Here is a tiny trained network, its code and every weight. The questions are about switching its units off for an input and a target symbol, where a switched-off unit gives its printed mean instead of its output.

import numpy as np


def w(rows, s, z=0):
    codes = np.array(rows[::2]) - 128.0
    scale = np.full(codes.shape[1], s)
    scale[-1] = z or s
    return codes * scale


def f(y):
    return y / 2 * (1 + np.tanh(0.7978845608 * (y + 0.044715 * y**3)))


def softmax(a):
    e = np.exp(a - a.max(-1, keepdims=True))
    return e / e.sum(-1, keepdims=True)


def log_softmax(a):
    a = a - a.max(-1, keepdims=True)
    return a - np.log(np.exp(a).sum(-1, keepdims=True))


def net(x, mask):
    ids = ['ΔΞΠΦβγεηθλσ'.index(c) for c in x.split()]
    T = len(ids)
    res = E[ids] + P[:T]
    u = 0
    for l in range(2):
        q, k, v = (res @ M[l].T for M in (Q, K, V))
        z = softmax(np.where(np.tri(T) > 0, q @ k.T / 3**0.5, -1e9)) @ v
        res = res + np.where(mask[u], z, O[l][:, -1]) @ O[l][:, :-1]
        u += 1
        y = f(res @ A[l][:, :-1].T + A[l][:, -1])
        res = res + np.where(mask[u : u + 16], y, B[l][:, -1]) @ B[l][:, :-1]
        u += 16
    return log_softmax(res[-1] @ U[:, :-1].T + U[:, -1])


Q, K, V, O, A, B = {}, {}, {}, {}, {}, {}
E = w([
[161,145,228,147,163,92],'Δ',
[98,160,139,149,174,123],'Ξ',
[194,156,221,117,163,106],'Π',
[55,159,144,165,145,101],'Φ',
[169,173,161,90,130,105],'β',
[130,136,147,106,141,116],'γ',
[116,170,1,36,204,205],'ε',
[144,146,166,107,63,83],'η',
[174,224,63,68,152,223],'θ',
[230,182,181,105,3,95],'λ',
[69,14,81,52,118,144],'σ',
],0.0093)
P = w([
[132,146,137,135,164,86],'0',
[114,121,97,121,144,169],'1',
[43,175,191,84,146,190],'2',
[183,104,84,200,160,113],'3',
[127,67,119,123,121,215],'4',
[66,114,210,88,122,225],'5',
[249,111,93,216,186,148],'6',
[120,95,85,112,133,207],'7',
],0.016)
Q[0] = w([
[209,167,134,255,223,150],'0.h0',
[65,150,121,61,79,188],'0.h0',
[185,237,147,187,193,52],'0.h0',
],0.014)
K[0] = w([
[126,57,160,89,24,209],'0.h0',
[76,202,168,127,173,18],'0.h0',
[105,127,169,145,59,247],'0.h0',
],0.013)
V[0] = w([
[76,85,31,2,76,129],'0.h0',
[209,240,109,82,9,62],'0.h0',
[151,234,26,104,190,212],'0.h0',
],0.0051)
O[0] = w([
[115,18,51,33,103,96,4],'0.h0',
[226,209,125,97,12,107,102],'0.h0',
[104,253,16,107,199,205,170],'0.h0',
],0.0059,0.0025)
A[0] = w([
[148,183,96,63,128,159,87],'0.n0',
[146,106,140,103,17,138,143],'0.n1',
[146,153,46,169,139,160,68],'0.n2',
[68,46,148,4,207,151,80],'0.n3',
[110,58,183,48,137,101,150],'0.n4',
[81,136,201,160,90,52,85],'0.n5',
[64,151,209,71,139,179,79],'0.n6',
[2,100,117,72,103,80,197],'0.n7',
[211,161,136,48,151,19,133],'0.n8',
[121,240,170,102,206,131,172],'0.n9',
[204,127,155,85,89,212,158],'0.n10',
[150,113,93,81,115,58,217],'0.n11',
[195,168,110,215,170,110,62],'0.n12',
[135,126,226,10,144,121,161],'0.n13',
[76,53,102,242,118,94,107],'0.n14',
[110,246,164,92,177,122,255],'0.n15',
],0.0077,0.0091)
B[0] = w([
[107,42,144,156,91,119,135],'0.n0',
[59,139,193,147,162,244,134],'0.n1',
[155,193,235,133,123,36,136],'0.n2',
[120,180,162,177,48,113,143],'0.n3',
[127,168,126,242,115,168,139],'0.n4',
[167,72,209,158,114,127,129],'0.n5',
[114,198,207,36,114,60,163],'0.n6',
[200,131,202,168,144,205,148],'0.n7',
[97,125,66,162,83,116,136],'0.n8',
[91,114,125,159,24,210,207],'0.n9',
[76,128,82,110,182,95,179],'0.n10',
[159,52,120,245,159,115,148],'0.n11',
[107,254,169,15,87,146,142],'0.n12',
[83,166,116,164,70,136,173],'0.n13',
[190,88,165,38,71,109,131],'0.n14',
[121,69,136,185,104,207,248],'0.n15',
],0.0073,0.013)
Q[1] = w([
[241,162,193,71,159,102],'1.h0',
[181,187,105,194,137,37],'1.h0',
[239,227,7,197,168,2],'1.h0',
],0.0086)
K[1] = w([
[112,123,170,90,163,143],'1.h0',
[179,153,155,27,124,143],'1.h0',
[179,175,148,5,163,124],'1.h0',
],0.014)
V[1] = w([
[185,47,167,138,103,66],'1.h0',
[92,23,139,80,255,149],'1.h0',
[133,121,4,93,84,87],'1.h0',
],0.0093)
O[1] = w([
[211,27,185,37,35,134,121],'1.h0',
[51,53,145,139,195,168,4],'1.h0',
[219,166,254,99,249,149,40],'1.h0',
],0.01,0.014)
A[1] = w([
[240,68,99,132,118,150,160],'1.n0',
[64,99,128,97,92,136,57],'1.n1',
[112,22,113,134,130,131,56],'1.n2',
[114,152,126,175,192,126,112],'1.n3',
[144,131,93,170,182,130,85],'1.n4',
[137,139,170,62,127,5,7],'1.n5',
[91,49,84,151,125,84,88],'1.n6',
[130,106,148,123,123,188,173],'1.n7',
[123,55,75,144,150,129,207],'1.n8',
[204,166,90,126,135,114,123],'1.n9',
[93,131,146,154,144,162,82],'1.n10',
[131,142,154,139,74,129,113],'1.n11',
[104,148,88,181,189,144,69],'1.n12',
[134,154,107,128,105,161,225],'1.n13',
[154,140,88,131,120,99,79],'1.n14',
[205,147,145,94,136,90,64],'1.n15',
],0.015,0.011)
B[1] = w([
[175,54,225,75,111,136,181],'1.n0',
[182,181,175,122,159,121,175],'1.n1',
[220,202,45,150,55,76,145],'1.n2',
[126,59,41,149,139,155,146],'1.n3',
[178,109,109,23,68,56,143],'1.n4',
[209,173,185,251,189,255,128],'1.n5',
[134,229,169,64,214,126,159],'1.n6',
[137,139,94,139,154,63,163],'1.n7',
[98,104,111,157,168,93,170],'1.n8',
[182,223,169,190,72,149,165],'1.n9',
[187,118,100,52,102,138,147],'1.n10',
[92,135,75,61,206,154,220],'1.n11',
[72,172,193,65,50,46,159],'1.n12',
[118,78,169,157,182,114,253],'1.n13',
[143,148,99,93,132,232,151],'1.n14',
[41,92,22,54,126,198,137],'1.n15',
],0.01,0.028)
U = w([
[111,155,117,46,170,170,95],'Δ',
[67,190,254,120,128,84,131],'Ξ',
[146,123,22,190,79,159,191],'Π',
[153,182,88,192,149,97,119],'Φ',
[154,179,243,244,119,103,158],'β',
[129,68,153,229,166,103,254],'γ',
[112,89,72,111,70,104,169],'ε',
[120,90,221,117,95,112,145],'η',
[138,206,149,130,26,79,70],'θ',
[177,175,116,83,60,164,21],'λ',
[190,162,135,93,127,78,36],'σ',
],0.0065,0.0069)

Each question gives the input, a string of symbols that net reads in full, and the target symbol t.
The units are the heads (3 rows each of Q, K, V and O) and the neurons (one row each of A and B). Each row of codes is followed by its name. A weight is (code - 128) times the scale printed after its matrix; where a second scale follows, it is the last column's (O, A, B and U).
mask holds one flag per unit, layer by layer, with each layer's heads first. A switched-off unit (its flag False) gives its mean, the last column of its rows in O or B, instead of its output. The means were averaged over made-up inputs and are rounded, as every weight is.
A unit's drop is (log p(t) with every unit on - log p(t) with that unit switched off) / (log p(t) with every unit on - log p(t) with every unit switched off).
The circuit of an input: a set's keep is (log p(t) with only the set's units on - log p(t) with every unit switched off) / (log p(t) with every unit on - log p(t) with every unit switched off). Starting from the 12 units with the biggest drops (on a tie, the unit counted first), units are removed one at a time, each time the one whose removal leaves the highest keep (on an exact tie, the one counted first), for as long as the keep stays at least 0.8.
units of the circuit, in order: the units of the circuit, biggest drop first
most important unit: the unit with the biggest drop
top k neurons: the k neurons with the biggest drops, biggest first
top k neurons in layer l: the k neurons of layer l with the biggest drops, biggest first
input η γ λ, target Δ: units of the circuit, in order	(1.n11 1.n9)
input Δ Δ Φ, target Δ: most important unit	1.n11
input Π β λ σ ε, target Π: top 3 neurons	(0.n15 0.n8 0.n9)
input Ξ η Π Δ Π β Δ σ, target Ξ: top 2 neurons in layer 0	(0.n15 0.n9)
input θ θ Δ β β β θ, target θ: units of the circuit, in order	(1.h0 1.n12 1.n4)
input η η Ξ η Ξ Δ γ Δ, target η: units of the circuit, in order	(1.h0 1.n0 0.h0 0.n11)
input Δ Φ β β, target β: top 3 neurons	(0.n15 1.n11 1.n9)
input θ Δ Ξ Ξ β, target θ: top 3 neurons	(1.n12 0.n9 0.n6)
input Δ Δ λ σ θ Δ Ξ, target θ: top 3 neurons	(1.n12 0.n12 0.n2)
input θ Ξ σ σ η Π, target Δ: units of the circuit, in order	(1.n9 1.n11)
input Δ σ Π η σ, target Δ: units of the circuit, in order	(0.n15 1.h0 0.h0 1.n6)
input η θ Φ Ξ Ξ θ λ, target λ: units of the circuit, in order	(0.n12 0.n15 1.h0 1.n14)
input ε Δ θ Π θ ε, target Ξ: top 2 neurons in layer 1	(1.n12 1.n14)
input Ξ Π γ θ Ξ η Ξ, target η: most important unit	0.h0
input θ β η Δ, target η: top 2 neurons in layer 0	(0.n15 0.n9)
input β Δ η, target Δ: top 3 neurons	(1.n11 0.n15 1.n9)
input γ Π Δ σ θ β Ξ η, target γ: top 2 neurons in layer 0	(0.n6 0.n8)
input ε λ Ξ Π Δ β σ, target σ: top 2 neurons	(1.n2 0.n9)
input θ η Δ σ Δ Π ε, target ε: top 2 neurons	(1.n3 0.n15)
input β η Φ σ η λ Δ, target λ: top 3 neurons	(0.n12 0.n13 0.n15)
input Ξ σ η Π, target σ: top neuron	(1.n2)
input Δ σ η λ Δ Φ θ Ξ, target Δ: top 2 neurons	(0.n15 0.n9)
input ε Ξ ε Δ Δ σ Δ, target σ: top 3 neurons	(1.n2 0.n9 1.n6)
input ε η Π Ξ λ, target ε: top 3 neurons	(0.n6 1.n3 1.n12)
input γ Φ Ξ γ Ξ, target γ: top 2 neurons	(0.n6 0.n8)
input λ θ Φ γ Ξ λ λ, target λ: top 2 neurons in layer 0	(0.n12 0.n13)
input Δ Δ Ξ Ξ ε Π, target Δ: top 2 neurons	(1.n11 0.n6)
input Δ λ Δ γ σ η η, target σ: top 3 neurons in layer 1	(1.n2 1.n6 1.n0)
